Here is a tiny trained network, its code and every weight. The questions are about switching its units off for an input and a class, where a switched-off unit gives its printed mean instead of its output.

import numpy as np


def w(rows, s, z=0):
    codes = np.array(rows[::2]) - 128.0
    scale = np.full(codes.shape[1], s)
    scale[-1] = z or s
    return codes * scale


def norm(h):
    return h / np.sqrt((h * h).mean(-1, keepdims=True) + 1e-5)


def f(y):
    return np.maximum(y, 0)


def log_softmax(a):
    a = a - a.max(-1, keepdims=True)
    return a - np.log(np.exp(a).sum(-1, keepdims=True))


def net(x, mask):
    res = np.array(x, float).reshape(1, 8) / 4 @ E
    u = 0
    for l in range(4):
        y = f(norm(res) @ A[l][:, :-1].T + A[l][:, -1])
        res = res + np.where(mask[u : u + 3], y, B[l][:, -1]) @ B[l][:, :-1]
        u += 3
    return log_softmax(norm(res)[-1] @ U[:, :-1].T + U[:, -1])


A, B = {}, {}
E = w([
[88,210,57,199,166,195,70,159,19],'x0',
[120,117,131,156,122,122,133,158,142],'x1',
[121,118,135,152,121,121,132,151,138],'x2',
[132,135,121,114,133,138,126,123,126],'x3',
[128,112,133,153,130,120,128,148,138],'x4',
[117,51,100,95,76,173,153,169,25],'x5',
[200,126,104,212,46,202,120,111,180],'x6',
[202,195,75,84,61,1,103,181,93],'x7',
],0.0079)
A[0] = w([
[224,130,73,187,106,183,129,94,157,87],'L0N0',
[194,148,131,177,2,183,115,88,137,3],'L0N1',
[109,76,106,105,31,161,156,148,64,26],'L0N2',
],0.0079,0.0043)
B[0] = w([
[97,143,155,113,101,180,118,126,91,255],'L0N0',
[101,178,201,75,119,122,151,220,135,244],'L0N1',
[183,66,150,106,247,172,28,66,153,216],'L0N2',
],0.015,0.0047)
A[1] = w([
[9,145,133,32,96,182,123,162,118,114],'L1N0',
[203,32,179,35,32,93,254,101,216,1],'L1N1',
[38,70,58,168,101,153,172,100,183,87],'L1N2',
],0.005,0.004)
B[1] = w([
[106,166,125,202,172,32,194,95,159,252],'L1N0',
[88,87,96,7,48,146,47,95,164,252],'L1N1',
[87,145,77,98,123,106,194,40,168,150],'L1N2',
],0.011,0.0033)
A[2] = w([
[104,95,123,75,235,13,165,148,91,54],'L2N0',
[152,249,163,189,100,89,78,71,243,64],'L2N1',
[253,182,137,14,86,37,123,194,44,4],'L2N2',
],0.0068,0.0024)
B[2] = w([
[83,220,190,99,148,208,146,228,169,221],'L2N0',
[190,23,116,134,255,188,54,194,92,217],'L2N1',
[172,70,110,249,146,160,244,175,90,253],'L2N2',
],0.0092,0.0058)
A[3] = w([
[83,126,174,161,154,153,187,11,145,106],'L3N0',
[104,156,164,125,85,186,136,148,134,254],'L3N1',
[95,187,80,206,143,145,106,126,69,68],'L3N2',
],0.012,0.0023)
B[3] = w([
[233,142,63,206,72,84,160,160,64,203],'L3N0',
[67,216,108,67,176,71,180,137,117,255],'L3N1',
[122,50,144,77,9,93,76,60,209,244],'L3N2',
],0.011,0.0071)
U = w([
[55,195,208,96,141,147,155,170,145,190],'0',
[88,54,102,63,46,86,28,54,187,253],'1',
[166,66,159,134,251,171,25,120,138,114],'2',
[190,94,42,198,100,108,182,153,126,1],'3',
],0.012,0.00085)

Each question gives the input, the list of numbers given to net, and the class t.
The units are the neurons (one row each of A and B). Each row of codes is followed by its name. A weight is (code - 128) times the scale printed after its matrix; where a second scale follows, it is the last column's (A, B and U).
mask holds one flag per neuron, layer by layer. A switched-off neuron (its flag False) gives its mean, the last column of its row in B, instead of its output. The means were averaged over made-up inputs and are rounded, as every weight is.
A unit's drop is (log p(t) with every unit on - log p(t) with that unit switched off) / (log p(t) with every unit on - log p(t) with every unit switched off).
The circuit of an input: a set's keep is (log p(t) with only the set's units on - log p(t) with every unit switched off) / (log p(t) with every unit on - log p(t) with every unit switched off). Starting from all 12 units, units are removed one at a time, each time the one whose removal leaves the highest keep (on an exact tie, the one counted first), for as long as the keep stays at least 0.8.
units of the circuit, in order: the units of the circuit, biggest drop first
top k neurons: the k neurons with the biggest drops, biggest first
k most important neurons of layer l: the k neurons of layer l with the biggest drops, biggest first
drop of u: that unit's drop, to one decimal
input [-4,7,-3,0,-8,6,1,-4], class 2: units of the circuit, in order => L0N2
input [-1,-3,-5,3,6,8,8,3], class 0: top 4 neurons => L0N1, L0N0, L2N1, L3N1
input [-3,-5,2,6,0,-4,-5,8], class 3: top 4 neurons => L2N2, L0N1, L0N2, L3N1
input [3,-8,4,5,7,6,5,2], class 2: top 2 neurons => L0N2, L2N0
input [8,0,7,-2,5,6,3,-2], class 1: top 2 neurons => L3N2, L2N1
input [7,-4,2,-7,5,6,-2,-3], class 1: top 2 neurons => L3N2, L2N1
input [2,-3,-5,-6,2,-4,5,5], class 0: top 3 neurons => L0N1, L0N0, L0N2
input [-5,-8,6,1,7,6,-4,-4], class 2: top 2 neurons => L0N2, L3N2
input [8,-1,-6,8,-5,7,8,-1], class 0: top 2 neurons => L0N1, L3N1
input [-8,6,2,-8,-1,-5,-4,-8], class 1: top 2 neurons => L1N1, L2N2
input [0,-8,7,0,8,-5,6,-6], class 0: top 3 neurons => L0N0, L0N1, L0N2
input [4,4,4,6,-5,8,-5,1], class 2: top 2 neurons => L0N2, L0N1
input [0,-6,2,8,-8,8,4,8], class 2: top 2 neurons => L0N2, L3N0
input [-1,-1,-5,-1,0,-6,-3,2], class 2: top 2 neurons => L2N1, L0N1
input [-4,-7,8,-7,-1,3,4,-8], class 3: units of the circuit, in order => L3N0
input [-3,7,6,4,4,3,-4,-8], class 3: units of the circuit, in order => L3N0, L0N1
input [3,-1,2,4,8,-4,-1,7], class 3: top 2 neurons => L2N2, L0N2
input [7,-2,-3,-6,-5,-2,-5,-6], class 1: units of the circuit, in order => L3N2, L0N1
input [-5,-6,-1,5,0,6,6,-4], class 0: 2 most important neurons of layer 3 => L3N2, L3N1
input [-5,-1,-6,-8,-5,-7,-2,-4], class 2: units of the circuit, in order => L2N1
input [8,-3,4,-8,2,-5,2,8], class 1: 2 most important neurons of layer 3 => L3N2, L3N0
input [-6,5,-6,-8,2,1,-7,8], class 3: 2 most important neurons of layer 3 => L3N1, L3N2
input [2,-8,7,6,-2,-6,4,4], class 2: 2 most important neurons of layer 2 => L2N1, L2N0
input [7,-3,-1,3,7,-6,7,4], class 0: 2 most important neurons of layer 1 => L1N1, L1N2
input [8,-2,-3,7,-3,-1,3,-3], class 1: drop of L3N2 => 0.8
input [-6,8,4,3,-7,-4,8,-2], class 0: drop of L3N2 => 0.1
input [4,3,-6,0,-3,6,4,6], class 2: units of the circuit, in order => L0N2
input [-6,-1,7,5,0,-7,8,-3], class 0: drop of L0N1 => 1.0
